Here is a tiny trained network, its code and every weight. The questions are about switching its units off for an input and a class, where a switched-off unit gives its printed mean instead of its output.

import numpy as np


def w(rows, s, z=0):
    codes = np.array(rows[::2]) - 128.0
    scale = np.full(codes.shape[1], s)
    scale[-1] = z or s
    return codes * scale


def norm(h):
    return h / np.sqrt((h * h).mean(-1, keepdims=True) + 1e-5)


def f(y):
    return np.maximum(y, 0)


def log_softmax(a):
    a = a - a.max(-1, keepdims=True)
    return a - np.log(np.exp(a).sum(-1, keepdims=True))


def net(x, mask):
    res = np.array(x, float).reshape(1, 4) / 4 @ E
    u = 0
    for l in range(3):
        y = f(norm(res) @ A[l][:, :-1].T + A[l][:, -1])
        res = res + np.where(mask[u : u + 9], y, B[l][:, -1]) @ B[l][:, :-1]
        u += 9
    return log_softmax(norm(res)[-1] @ U[:, :-1].T + U[:, -1])


A, B = {}, {}
E = w([
[191,101,57],'x0',
[114,67,78],'x1',
[157,2,121],'x2',
[129,101,114],'x3',
],0.0053)
A[0] = w([
[151,129,78,191],'0.n1',
[106,112,145,56],'0.n2',
[112,79,80,253],'0.n3',
[55,125,166,3],'0.n4',
[174,25,125,177],'0.n5',
[217,97,132,158],'0.n6',
[39,152,165,141],'0.n7',
[77,151,162,115],'0.n8',
[129,10,89,13],'0.n9',
],0.013,0.0008)
B[0] = w([
[151,241,166,170],'0.n1',
[61,178,162,147],'0.n2',
[126,194,90,196],'0.n3',
[2,95,24,185],'0.n4',
[117,72,89,254],'0.n5',
[180,73,48,202],'0.n6',
[150,96,232,213],'0.n7',
[48,80,183,188],'0.n8',
[134,152,199,253],'0.n9',
],0.0053,0.0076)
A[1] = w([
[244,56,108,145],'1.n1',
[160,196,149,141],'1.n2',
[73,190,5,136],'1.n3',
[149,22,217,132],'1.n4',
[6,66,181,251],'1.n5',
[232,255,173,141],'1.n6',
[37,154,138,31],'1.n7',
[194,217,93,105],'1.n8',
[86,30,224,143],'1.n9',
],0.0077,0.0027)
B[1] = w([
[49,140,107,204],'1.n1',
[215,72,59,152],'1.n2',
[50,166,157,151],'1.n3',
[65,253,136,192],'1.n4',
[63,113,87,255],'1.n5',
[125,168,72,172],'1.n6',
[159,146,217,168],'1.n7',
[154,161,190,160],'1.n8',
[62,112,29,217],'1.n9',
],0.007,0.0077)
A[2] = w([
[105,223,110,175],'2.n1',
[155,144,113,239],'2.n2',
[51,149,246,112],'2.n3',
[161,192,147,171],'2.n4',
[136,86,56,213],'2.n5',
[81,150,169,49],'2.n6',
[145,132,111,3],'2.n7',
[138,129,140,74],'2.n8',
[99,151,60,146],'2.n9',
],0.012,0.0014)
B[2] = w([
[126,59,120,236],'2.n1',
[150,151,144,157],'2.n2',
[137,81,195,236],'2.n3',
[67,218,120,165],'2.n4',
[254,149,234,216],'2.n5',
[182,136,113,191],'2.n6',
[156,136,106,134],'2.n7',
[153,111,227,128],'2.n8',
[163,171,159,254],'2.n9',
],0.0066,0.0067)
U = w([
[46,70,200,189],'0',
[121,29,99,2],'1',
[200,104,201,155],'2',
[98,253,84,75],'3',
[32,139,88,187],'4',
],0.011,0.0049)

Each question gives the input, the list of numbers given to net, and the class t.
The units are the neurons (one row each of A and B). Each row of codes is followed by its name. A weight is (code - 128) times the scale printed after its matrix; where a second scale follows, it is the last column's (A, B and U).
mask holds one flag per neuron, layer by layer. A switched-off neuron (its flag False) gives its mean, the last column of its row in B, instead of its output. The means were averaged over made-up inputs and are rounded, as every weight is.
A unit's drop is (log p(t) with every unit on - log p(t) with that unit switched off) / (log p(t) with every unit on - log p(t) with every unit switched off).
The circuit of an input: a set's keep is (log p(t) with only the set's units on - log p(t) with every unit switched off) / (log p(t) with every unit on - log p(t) with every unit switched off). Starting from the 12 units with the biggest drops (on a tie, the unit counted first), units are removed one at a time, each time the one whose removal leaves the highest keep (on an exact tie, the one counted first), for as long as the keep stays at least 0.8.
circuit, biggest first: the units of the circuit, biggest drop first
unit that matters most: the unit with the biggest drop
k most important neurons: the k neurons with the biggest drops, biggest first
top k neurons in layer l: the k neurons of layer l with the biggest drops, biggest first
drop when u is switched off: that unit's drop, to one decimal
input [8,3,-1,1], class 3: unit that matters most -> 0.n1
input [4,8,0,6], class 3: top 2 neurons in layer 2 -> [2.n3; 2.n9]
input [-4,-6,6,-5], class 4: circuit, biggest first -> [1.n9; 0.n9]
input [-7,7,7,-4], class 4: circuit, biggest first -> [1.n9; 1.n4]
input [-6,-2,5,7], class 4: 3 most important neurons -> [1.n9; 1.n5; 1.n4]
input [0,-6,7,8], class 4: circuit, biggest first -> [1.n4; 1.n9]
input [3,-3,8,5], class 2: 2 most important neurons -> [2.n5; 0.n6]
input [-1,-5,-2,-7], class 0: top 2 neurons in layer 2 -> [2.n3; 2.n5]
input [2,2,0,7], class 3: 4 most important neurons -> [0.n8; 0.n4; 0.n3; 0.n1]
input [3,3,0,8], class 3: top 2 neurons in layer 2 -> [2.n3; 2.n5]
input [0,-3,-6,-1], class 0: circuit, biggest first -> [2.n3; 2.n1; 1.n4; 1.n9]
input [0,-5,-4,0], class 0: top 3 neurons in layer 0 -> [0.n6; 0.n8; 0.n3]
input [2,7,4,-8], class 2: 2 most important neurons -> [0.n7; 0.n3]
input [7,4,1,5], class 2: circuit, biggest first -> [2.n5]
input [1,3,6,-7], class 2: top 2 neurons in layer 2 -> [2.n5; 2.n9]
input [4,2,1,5], class 2: 2 most important neurons -> [1.n4; 0.n5]
input [-1,-6,5,7], class 4: 3 most important neurons -> [1.n4; 1.n1; 2.n3]
input [3,-8,7,5], class 2: 2 most important neurons -> [0.n6; 2.n5]
input [0,-6,6,8], class 4: top 3 neurons in layer 1 -> [1.n1; 1.n4; 1.n2]
input [7,2,3,4], class 2: most important neuron -> [2.n5]
input [4,8,-3,4], class 3: 2 most important neurons -> [0.n1; 0.n4]
input [-8,-1,8,-2], class 4: drop when 1.n5 is switched off -> 0.2
input [-4,-7,5,0], class 4: drop when 0.n6 is switched off -> -0.1
input [4,-1,1,8], class 2: drop when 1.n4 is switched off -> 0.4
